Below is a small trained network, with its code and all its weights. Each question gives an input and a target symbol and asks what happens when units are switched off, that is, made to give their printed mean instead of their output.

import numpy as np


def w(rows, s, z=0):
    codes = np.array(rows[::2]) - 128.0
    scale = np.full(codes.shape[1], s)
    scale[-1] = z or s
    return codes * scale


def f(y):
    return np.maximum(y, 0)


def softmax(a):
    e = np.exp(a - a.max(-1, keepdims=True))
    return e / e.sum(-1, keepdims=True)


def log_softmax(a):
    a = a - a.max(-1, keepdims=True)
    return a - np.log(np.exp(a).sum(-1, keepdims=True))


def net(x, mask):
    ids = ['εζημξσψω'.index(c) for c in x.split()]
    T = len(ids)
    res = E[ids] + P[:T]
    q, k, v = (res @ M[0].T for M in (Q, K, V))
    z = softmax(np.where(np.tri(T) > 0, q @ k.T / 2**0.5, -1e9)) @ v
    res = res + np.where(mask[0], z, O[0][:, -1]) @ O[0][:, :-1]
    y = f(res @ A[0][:, :-1].T + A[0][:, -1])
    res = res + np.where(mask[1:17], y, B[0][:, -1]) @ B[0][:, :-1]
    return log_softmax(res[-1] @ U[:, :-1].T + U[:, -1])


Q, K, V, O, A, B = {}, {}, {}, {}, {}, {}
E = w([
[177,192,125,172,100,168],'ε',
[123,97,213,156,85,21],'ζ',
[100,212,208,55,92,166],'η',
[133,104,124,20,132,138],'μ',
[146,72,255,70,151,101],'ξ',
[92,204,120,156,71,81],'σ',
[115,136,144,44,57,36],'ψ',
[113,29,69,178,86,66],'ω',
],0.014)
P = w([
[171,255,170,114,194,61],'0',
[87,127,127,107,71,162],'1',
[82,123,121,101,74,156],'2',
[89,123,130,96,68,144],'3',
[81,122,133,89,66,147],'4',
[75,116,128,92,75,161],'5',
[83,116,128,92,72,148],'6',
[77,116,121,91,64,146],'7',
[64,102,113,92,69,156],'8',
],0.006)
Q[0] = w([
[140,118,150,116,41,133],'H1',
[164,167,59,154,251,86],'H1',
],0.026)
K[0] = w([
[189,106,135,140,191,140],'H1',
[85,85,59,150,5,156],'H1',
],0.019)
V[0] = w([
[129,61,226,165,195,195],'H1',
[9,139,167,208,97,119],'H1',
],0.015)
O[0] = w([
[75,134,151,129,246,103,253],'H1',
[16,96,162,192,95,189,41],'H1',
],0.011,0.0046)
A[0] = w([
[204,171,103,206,180,228,222],'N1',
[158,140,117,254,137,134,103],'N2',
[17,152,149,128,148,148,92],'N3',
[80,183,7,125,109,73,150],'N4',
[105,130,82,186,94,131,94],'N5',
[198,61,164,242,134,74,235],'N6',
[153,192,157,145,88,44,108],'N7',
[143,175,65,177,147,110,142],'N8',
[210,46,194,149,128,202,57],'N9',
[200,193,104,147,201,89,143],'N10',
[110,113,145,106,162,102,255],'N11',
[108,239,146,122,129,184,109],'N12',
[132,102,183,35,149,233,90],'N13',
[179,169,121,186,159,176,115],'N14',
[92,115,139,113,212,121,25],'N15',
[194,81,131,146,185,166,74],'N16',
],0.0094,0.0039)
B[0] = w([
[140,134,186,2,134,89,147],'N1',
[175,77,81,134,172,106,139],'N2',
[96,14,108,123,77,137,213],'N3',
[209,188,150,166,134,96,180],'N4',
[205,134,145,164,155,150,149],'N5',
[158,113,89,85,247,171,185],'N6',
[52,86,161,123,95,180,210],'N7',
[207,134,103,169,169,126,146],'N8',
[25,140,159,162,109,76,145],'N9',
[42,100,71,161,108,118,222],'N10',
[61,181,151,130,120,61,254],'N11',
[166,188,176,152,200,157,162],'N12',
[127,197,48,162,197,107,194],'N13',
[163,127,133,66,130,72,138],'N14',
[228,121,153,161,42,149,236],'N15',
[121,137,117,126,141,58,145],'N16',
],0.015,0.0096)
U = w([
[166,155,182,52,139,119,155],'ε',
[76,55,166,116,133,190,205],'ζ',
[85,192,150,119,144,198,208],'η',
[98,143,2,80,76,141,61],'μ',
[89,139,152,147,145,74,228],'ξ',
[148,131,169,207,77,151,9],'σ',
[127,117,158,93,23,122,6],'ψ',
[179,78,103,151,131,126,127],'ω',
],0.0062,0.0017)

Each question gives the input, a string of symbols that net reads in full, and the target symbol t.
The units are the heads (2 rows each of Q, K, V and O) and the neurons (one row each of A and B). Each row of codes is followed by its name. A weight is (code - 128) times the scale printed after its matrix; where a second scale follows, it is the last column's (O, A, B and U).
mask holds one flag per unit, heads first, then neurons. A switched-off unit (its flag False) gives its mean, the last column of its rows in O or B, instead of its output. The means were averaged over made-up inputs and are rounded, as every weight is.
A unit's drop is (log p(t) with every unit on - log p(t) with that unit switched off) / (log p(t) with every unit on - log p(t) with every unit switched off).
The circuit of an input: a set's keep is (log p(t) with only the set's units on - log p(t) with every unit switched off) / (log p(t) with every unit on - log p(t) with every unit switched off). Starting from the 12 units with the biggest drops (on a tie, the unit counted first), units are removed one at a time, each time the one whose removal leaves the highest keep (on an exact tie, the one counted first), for as long as the keep stays at least 0.8.
units of the circuit, in order: the units of the circuit, biggest drop first
k most important neurons: the k neurons with the biggest drops, biggest first
drop of u: that unit's drop, to one decimal
input μ μ ξ η σ η ψ ω η, target μ: units of the circuit, in order => (H1, N10)
input ψ σ η ε, target ε: units of the circuit, in order => (N1, N14)
input ε ζ σ ψ, target ψ: units of the circuit, in order => (H1, N13)
input ζ η ξ ζ σ ω, target ζ: units of the circuit, in order => (H1, N13)
input ζ η ζ ζ σ σ, target σ: units of the circuit, in order => (H1, N5)
input ζ ω ε, target ε: 2 most important neurons => (N1, N10)
input ω ψ σ σ ζ σ ω, target ω: 4 most important neurons => (N5, N11, N6, N7)
input ζ η ω, target ω: 2 most important neurons => (N5, N7)
input μ μ ω ε ξ ξ μ μ μ, target μ: units of the circuit, in order => (H1, N10, N13)
input μ η ζ, target ζ: 3 most important neurons => (N7, N13, N6)
input ε ζ ζ σ ω σ σ, target σ: 2 most important neurons => (N4, N6)
input σ ε ψ ε μ ψ, target ψ: 3 most important neurons => (N13, N6, N12)
input ζ ζ μ ξ ε ξ ε ε ζ, target ζ: most important neuron => (N3)
input ψ ω σ σ σ μ, target μ: drop of N13 => 0.5
input μ ω ζ, target μ: drop of N12 => 0.1
input η σ μ σ ψ σ η, target η: drop of N15 => 0.3
input η μ ξ η, target η: drop of N7 => 0.0
